array([[132, 130, 156, 194,  92, 116],
       [199, 109,  86, 114, 118, 157]])
:
array([[199, 109,  86, 114, 118, 157]])

array([[124, 116, 160,  93, 133, 147],
       [153, 129, 134, 122, 125, 143],
       [114, 129, 143, 128, 129, 135],
       [135, 132, 120, 158, 136, 140],
       [144, 140, 116, 149, 124, 137],
       [157, 114, 133, 127, 142, 147],
       [126,  69, 151, 107, 130, 128]])
:
array([[153, 129, 134, 122, 125, 143],
       [135, 132, 120, 158, 136, 140],
       [157, 114, 133, 127, 142, 147]])

array([[107,  99, 160, 168,  98,  82,  89, 161, 115, 112, 120,  67,  91,
         97, 150, 138],
       [105,  94, 168, 169,  93,  76,  83, 166, 109, 109, 114,  56,  84,
         99, 149, 145],
       [107,  98, 162, 168,  97,  81,  88, 162, 114, 111, 119,  64,  89,
         97, 150, 140]])
:
array([[105,  94, 168, 169,  93,  76,  83, 166, 109, 109, 114,  56,  84,
         99, 149, 145]])

array([[ 88, 103, 136, 156, 185],
       [120, 126, 166, 167, 162],
       [109, 108, 115, 139, 129],
       [ 99,  66, 141, 117,  86],
       [154,  68, 129,  92, 110],
       [130, 149, 160, 193, 171],
       [175,  97, 193, 167, 109]])
:
array([[120, 126, 166, 167, 162],
       [ 99,  66, 141, 117,  86],
       [130, 149, 160, 193, 171]])

array([[106, 100, 116, 116, 137,  98],
       [138, 148, 104, 167, 100, 176],
       [136, 125, 142, 117, 112, 117],
       [119, 109, 140,  96, 156,  74]])
:
array([[138, 148, 104, 167, 100, 176],
       [119, 109, 140,  96, 156,  74]])

array([[107, 158, 130,  95, 120, 134,  99,  82, 146, 143],
       [156, 127, 124, 110, 143, 161, 117, 174, 122,  99],
       [172, 131, 134, 188,  88, 105,  86, 100, 138,  84],
       [156, 107,  89, 154,  94, 116,  86, 122, 135,  78],
       [132, 148, 151, 110, 140, 116, 130, 143, 149, 108],
       [145, 117,  82, 181,  85, 105,  68, 110, 109,  87],
       [175, 127, 134, 139, 105,  69, 151, 116, 188, 143]])
:
array([[156, 127, 124, 110, 143, 161, 117, 174, 122,  99],
       [156, 107,  89, 154,  94, 116,  86, 122, 135,  78],
       [145, 117,  82, 181,  85, 105,  68, 110, 109,  87]])

array([[186, 141,  85,  81, 144, 187, 148,  81,  76, 139, 187, 156,  88,
         74],
       [100, 118, 160, 138,  97, 118, 161, 135,  97, 122, 164, 131,  96,
        125],
       [100,  94,  92, 128, 151, 164, 153, 130, 105,  91,  95, 123, 151,
        165]])
:
array([[100, 118, 160, 138,  97, 118, 161, 135,  97, 122, 164, 131,  96,
        125]])

array([[128, 134, 173, 184, 159],
       [103, 149,  69,  61, 116],
       [120, 121, 153, 170, 159],
       [132, 100, 103,  81,  81],
       [123, 126, 137, 144, 135]])
:
array([[103, 149,  69,  61, 116],
       [132, 100, 103,  81,  81]])

array([[107, 133, 168, 132, 156, 107, 116, 162, 125, 145, 163],
       [ 95, 111, 159, 123, 158,  97, 121, 157, 116, 122, 122],
       [ 94, 133, 164, 136, 135, 127,  94, 193, 116, 154, 117]])
:
array([[ 95, 111, 159, 123, 158,  97, 121, 157, 116, 122, 122]])
---
array([[113,  89,  56, 111],
       [138, 164, 133, 121],
       [126,  95,  92, 159]])
:
array([[164, 133],
       [ 95,  92]])

array([[181, 151, 151, 116],
       [140, 119, 125, 115],
       [116, 122, 150, 172]])
:
array([[119, 125],
       [122, 150]])

array([[130, 131, 168, 122, 144],
       [130, 131, 143, 122, 151],
       [130, 131, 143, 122, 181],
       [130, 137, 143, 122, 146]])
:
array([[131, 143],
       [131, 143]])

array([[ 91, 102,  76,  91,  90],
       [ 80, 118, 107,  94,  95],
       [108, 131,  87, 143,  97]])
:
array([[118, 107],
       [131,  87]])

array([[128, 182, 156],
       [125, 196, 153],
       [159,  92, 128],
       [122,  97, 108],
       [137,  91, 122]])
:
array([[196, 153],
       [ 92, 128]])

array([[172, 171,  65, 117],
       [ 82, 141, 140, 109],
       [ 96,  86, 183, 170],
       [176, 107, 106, 120]])
:
array([[141, 140],
       [ 86, 183]])
---
array([[192, 199, 181],
       [195, 184, 185],
       [185, 192, 195],
       [191, 197, 197],
       [187, 197, 188]])
:
array([[192, 199],
       [195, 184]])

array([[ 72,  85],
       [ 83, 121],
       [ 83, 117],
       [188, 109],
       [190, 116]])
:
array([[ 72,  85],
       [ 83, 121]])

array([[154,  93, 113, 114],
       [171,  76, 120, 116],
       [145,  96, 120, 113]])
:
array([[154,  93],
       [171,  76]])

array([[128, 120, 121, 103,  86],
       [131, 101, 123, 145, 183],
       [128, 134, 125,  80,  78],
       [130, 115, 126, 175, 141]])
:
array([[128, 120],
       [131, 101]])

array([[192, 116, 166, 124, 148],
       [192, 118, 192, 128, 160],
       [113, 126, 128, 162, 124]])
:
array([[192, 116],
       [192, 118]])

array([[193, 149, 171],
       [122, 146, 127]])
:
array([[193, 149],
       [122, 146]])
